Below are the code and all the weights of a small trained network. Each question names an input and a target symbol and asks about switching units off, where a switched-off unit gives its printed mean instead of its output.

import numpy as np


def w(rows, s, z=0):
    codes = np.array(rows[::2]) - 128.0
    scale = np.full(codes.shape[1], s)
    scale[-1] = z or s
    return codes * scale


def norm(h):
    return h / np.sqrt((h * h).mean(-1, keepdims=True) + 1e-5)


def f(y):
    return np.maximum(y, 0)


def softmax(a):
    e = np.exp(a - a.max(-1, keepdims=True))
    return e / e.sum(-1, keepdims=True)


def log_softmax(a):
    a = a - a.max(-1, keepdims=True)
    return a - np.log(np.exp(a).sum(-1, keepdims=True))


def net(x, mask):
    ids = ['ΣΨγεζθμ'.index(c) for c in x.split()]
    T = len(ids)
    res = E[ids] + P[:T]
    r = norm(res)
    for j in range(3):
        rows = slice(3 * j, 3 * j + 3)
        q, k, v = (r @ M[0][rows].T for M in (Q, K, V))
        z = softmax(np.where(np.tri(T) > 0, q @ k.T / 3**0.5, -1e9)) @ v
        o = O[0][rows]
        res = res + np.where(mask[j], z, o[:, -1]) @ o[:, :-1]
    y = f(norm(res) @ A[0][:, :-1].T + A[0][:, -1])
    res = res + np.where(mask[3:7], y, B[0][:, -1]) @ B[0][:, :-1]
    return log_softmax(norm(res)[-1] @ U[:, :-1].T + U[:, -1])


Q, K, V, O, A, B = {}, {}, {}, {}, {}, {}
E = w([
[87,186,144,90,97,105],'Σ',
[165,161,141,116,173,147],'Ψ',
[117,147,151,75,88,82],'γ',
[124,218,157,203,130,66],'ε',
[101,88,46,126,249,99],'ζ',
[146,165,138,121,153,190],'θ',
[174,59,166,164,168,137],'μ',
],0.014)
P = w([
[92,68,246,16,252,199],'0',
[116,70,225,32,232,198],'1',
[108,76,213,92,199,214],'2',
[149,106,183,109,172,208],'3',
[186,119,172,131,166,208],'4',
[187,133,155,159,148,217],'5',
[217,130,145,160,121,199],'6',
[218,149,130,168,88,190],'7',
[189,169,110,181,58,183],'8',
[234,145,112,185,59,184],'9',
[208,197,123,161,43,171],'10',
],0.0038)
Q[0] = w([
[56,44,4,147,145,102],'head 0',
[126,179,175,131,196,226],'head 0',
[161,182,254,109,98,177],'head 0',
[40,32,51,133,205,65],'head 1',
[251,147,64,58,166,223],'head 1',
[229,45,98,98,141,140],'head 1',
[178,224,124,18,173,168],'head 2',
[157,212,137,8,149,94],'head 2',
[95,169,157,92,115,96],'head 2',
],0.0069)
K[0] = w([
[69,85,164,96,202,101],'head 0',
[214,49,128,228,115,184],'head 0',
[165,135,105,203,61,120],'head 0',
[93,20,180,96,227,79],'head 1',
[133,156,1,137,108,188],'head 1',
[159,165,48,177,189,187],'head 1',
[213,62,69,201,135,161],'head 2',
[199,130,65,233,193,112],'head 2',
[138,189,115,154,116,83],'head 2',
],0.0079)
V[0] = w([
[116,171,75,148,200,165],'head 0',
[116,226,12,105,161,156],'head 0',
[254,40,113,230,178,83],'head 0',
[176,113,116,178,20,131],'head 1',
[180,109,219,85,120,12],'head 1',
[122,111,53,97,153,16],'head 1',
[136,165,216,55,176,211],'head 2',
[181,60,15,95,206,173],'head 2',
[210,233,92,62,145,142],'head 2',
],0.0058)
O[0] = w([
[59,80,117,84,137,107,159],'head 0',
[4,143,131,113,114,98,116],'head 0',
[253,84,109,119,48,69,143],'head 0',
[70,193,209,126,177,147,64],'head 1',
[188,199,98,196,75,45,150],'head 1',
[90,94,164,179,123,41,60],'head 1',
[94,172,177,170,82,153,254],'head 2',
[67,174,92,110,150,64,120],'head 2',
[95,124,93,167,69,94,175],'head 2',
],0.0072,0.0066)
A[0] = w([
[190,222,45,171,138,174,103],'neuron 0',
[60,178,96,96,52,91,24],'neuron 1',
[226,119,41,191,145,90,2],'neuron 2',
[155,141,174,1,132,22,19],'neuron 3',
],0.0064,0.0026)
B[0] = w([
[38,65,223,196,181,4,255],'neuron 0',
[235,21,71,28,80,174,188],'neuron 1',
[3,33,134,111,162,149,188],'neuron 2',
[99,138,51,30,240,118,145],'neuron 3',
],0.005,0.0046)
U = w([
[133,154,56,126,65,127,12],'Σ',
[61,88,189,49,74,90,5],'Ψ',
[137,159,174,61,152,53,13],'γ',
[123,232,183,223,174,62,114],'ε',
[96,122,5,102,203,58,211],'ζ',
[71,218,180,94,210,219,126],'θ',
[253,84,108,88,82,151,206],'μ',
],0.0071,0.0032)

Each question gives the input, a string of symbols that net reads in full, and the target symbol t.
The units are the heads (3 rows each of Q, K, V and O) and the neurons (one row each of A and B). Each row of codes is followed by its name. A weight is (code - 128) times the scale printed after its matrix; where a second scale follows, it is the last column's (O, A, B and U).
mask holds one flag per unit, heads first, then neurons. A switched-off unit (its flag False) gives its mean, the last column of its rows in O or B, instead of its output. The means were averaged over made-up inputs and are rounded, as every weight is.
A unit's drop is (log p(t) with every unit on - log p(t) with that unit switched off) / (log p(t) with every unit on - log p(t) with every unit switched off).
The circuit of an input: a set's keep is (log p(t) with only the set's units on - log p(t) with every unit switched off) / (log p(t) with every unit on - log p(t) with every unit switched off). Starting from all 7 units, units are removed one at a time, each time the one whose removal leaves the highest keep (on an exact tie, the one counted first), for as long as the keep stays at least 0.8.
circuit, biggest first: the units of the circuit, biggest drop first
most important unit: the unit with the biggest drop
heads that matter: for each layer, one digit per head in row order, 1 if its drop is at least 0.15 and else 0, layers parted by /
drop of u: that unit's drop, to one decimal
input ε Σ μ θ, target μ: heads that matter -> 100
input ζ ζ Σ, target ζ: heads that matter -> 001
input γ μ ζ θ θ θ Ψ, target θ: circuit, biggest first -> head 1; head 2
input μ Σ θ, target μ: heads that matter -> 110
input Σ Ψ ζ ε Σ, target μ: heads that matter -> 000
input Σ μ ε ζ Σ Σ γ, target θ: heads that matter -> 100
input ε γ ζ γ ε Σ, target μ: heads that matter -> 001
input Σ Σ ε γ, target μ: most important unit -> neuron 0
input θ ε Ψ Ψ Ψ, target Ψ: circuit, biggest first -> head 0; head 2; neuron 1
input γ ζ μ γ Σ, target ε: heads that matter -> 110
input μ Σ Ψ, target μ: heads that matter -> 110
input ε μ μ θ ζ γ, target ζ: heads that matter -> 001
input ε Ψ Ψ ζ Ψ θ Σ Σ, target θ: heads that matter -> 110
input ε ε ζ Σ ε ε Ψ, target ε: heads that matter -> 010
input θ Ψ θ Ψ ε γ, target μ: heads that matter -> 001
input μ ζ μ Σ γ, target θ: heads that matter -> 101
input Ψ θ Ψ ε ε Ψ, target ε: circuit, biggest first -> neuron 0
input ζ θ ε θ ζ Σ, target ζ: drop of neuron 2 -> 0.0
input ε θ Ψ Ψ θ Σ γ γ Σ γ γ, target ε: drop of head 1 -> 0.7
input μ Ψ ε ζ ζ ε Ψ, target ζ: drop of neuron 3 -> 0.1
